Here is a tiny trained network, its code and every weight. The questions are about switching its units off for an input and a class, where a switched-off unit gives its printed mean instead of its output.

import numpy as np


def w(rows, s, z=0):
    codes = np.array(rows[::2]) - 128.0
    scale = np.full(codes.shape[1], s)
    scale[-1] = z or s
    return codes * scale


def f(y):
    return np.maximum(y, 0)


def log_softmax(a):
    a = a - a.max(-1, keepdims=True)
    return a - np.log(np.exp(a).sum(-1, keepdims=True))


def net(x, mask):
    res = np.array(x, float).reshape(1, 7) / 4 @ E
    y = f(res @ A[0][:, :-1].T + A[0][:, -1])
    res = res + np.where(mask, y, B[0][:, -1]) @ B[0][:, :-1]
    return log_softmax(res[-1] @ U[:, :-1].T + U[:, -1])


A, B = {}, {}
E = w([
[156,69,145,32,100,134,146,168],'x0',
[186,103,214,153,78,43,94,101],'x1',
[189,15,234,189,67,208,64,254],'x2',
[184,127,102,151,40,177,203,122],'x3',
[112,217,111,42,110,145,15,145],'x4',
[118,20,93,62,127,214,160,77],'x5',
[177,204,63,108,113,212,183,173],'x6',
],0.0068)
A[0] = w([
[88,138,154,181,161,165,24,124,169],'neuron 0',
[133,119,159,186,196,122,87,93,37],'neuron 1',
[161,105,109,86,173,117,116,141,215],'neuron 2',
[196,171,119,36,231,131,110,182,253],'neuron 3',
[176,42,170,34,63,139,172,102,230],'neuron 4',
[182,130,93,45,140,187,32,73,66],'neuron 5',
[173,125,44,117,255,130,170,87,222],'neuron 6',
[175,166,144,86,116,25,153,51,252],'neuron 7',
[159,67,134,137,188,77,160,152,128],'neuron 8',
[105,173,114,231,60,105,139,152,213],'neuron 9',
[173,142,127,153,232,112,61,184,164],'neuron 10',
],0.0081,0.0026)
B[0] = w([
[118,146,135,50,190,133,87,219,212],'neuron 0',
[91,93,132,82,215,116,169,177,177],'neuron 1',
[67,148,162,191,96,198,74,123,176],'neuron 2',
[165,184,155,234,120,216,159,152,228],'neuron 3',
[156,144,120,137,125,214,97,112,253],'neuron 4',
[135,103,130,150,69,156,99,150,199],'neuron 5',
[207,89,160,149,127,154,109,122,251],'neuron 6',
[227,72,152,137,156,144,192,109,254],'neuron 7',
[65,2,120,199,51,152,80,152,187],'neuron 8',
[131,143,75,41,189,141,182,123,215],'neuron 9',
[70,125,136,75,102,150,162,207,202],'neuron 10',
],0.0085,0.0073)
U = w([
[129,123,161,110,76,253,69,185,194],'0',
[211,133,44,118,162,160,198,105,251],'1',
[46,8,111,112,148,85,74,167,4],'2',
[111,49,117,174,91,121,61,86,75],'3',
[94,107,121,182,54,127,84,112,14],'4',
[106,116,66,60,170,96,35,168,51],'5',
],0.0072,0.0029)

Each question gives the input, the list of numbers given to net, and the class t.
The units are the neurons (one row each of A and B). Each row of codes is followed by its name. A weight is (code - 128) times the scale printed after its matrix; where a second scale follows, it is the last column's (A, B and U).
mask holds one flag per neuron, in row order. A switched-off neuron (its flag False) gives its mean, the last column of its row in B, instead of its output. The means were averaged over made-up inputs and are rounded, as every weight is.
A unit's drop is (log p(t) with every unit on - log p(t) with that unit switched off) / (log p(t) with every unit on - log p(t) with every unit switched off).
The circuit of an input: a set's keep is (log p(t) with only the set's units on - log p(t) with every unit switched off) / (log p(t) with every unit on - log p(t) with every unit switched off). Starting from all 11 units, units are removed one at a time, each time the one whose removal leaves the highest keep (on an exact tie, the one counted first), for as long as the keep stays at least 0.8.
units of the circuit, in order: the units of the circuit, biggest drop first
k most important neurons: the k neurons with the biggest drops, biggest first
drop when u is switched off: that unit's drop, to one decimal
input [-5,4,4,1,3,-6,7], class 1: units of the circuit, in order	(neuron 9)
input [-3,0,-1,-5,-1,-2,-3], class 2: units of the circuit, in order	(neuron 4; neuron 1; neuron 3)
input [-8,5,-6,-5,-6,1,-6], class 2: 3 most important neurons	(neuron 8; neuron 1; neuron 3)
input [-3,8,7,8,4,-7,8], class 1: units of the circuit, in order	(neuron 9; neuron 8)
input [-5,7,-1,-1,-7,4,-3], class 2: units of the circuit, in order	(neuron 1; neuron 3)
input [2,5,1,-2,1,-7,-4], class 2: units of the circuit, in order	(neuron 4; neuron 3; neuron 1)
input [-4,0,8,-1,-3,-4,2], class 2: 2 most important neurons	(neuron 3; neuron 4)
input [1,4,-2,0,-1,-6,-3], class 1: 2 most important neurons	(neuron 7; neuron 9)
input [6,2,-8,3,8,5,6], class 0: 2 most important neurons	(neuron 5; neuron 2)
input [-5,4,6,-2,-4,4,-7], class 2: drop when neuron 3 is switched off	0.1
input [-4,-7,-4,-6,3,6,-2], class 0: drop when neuron 3 is switched off	0.2
input [-8,-1,6,3,-2,4,7], class 1: drop when neuron 8 is switched off	0.2
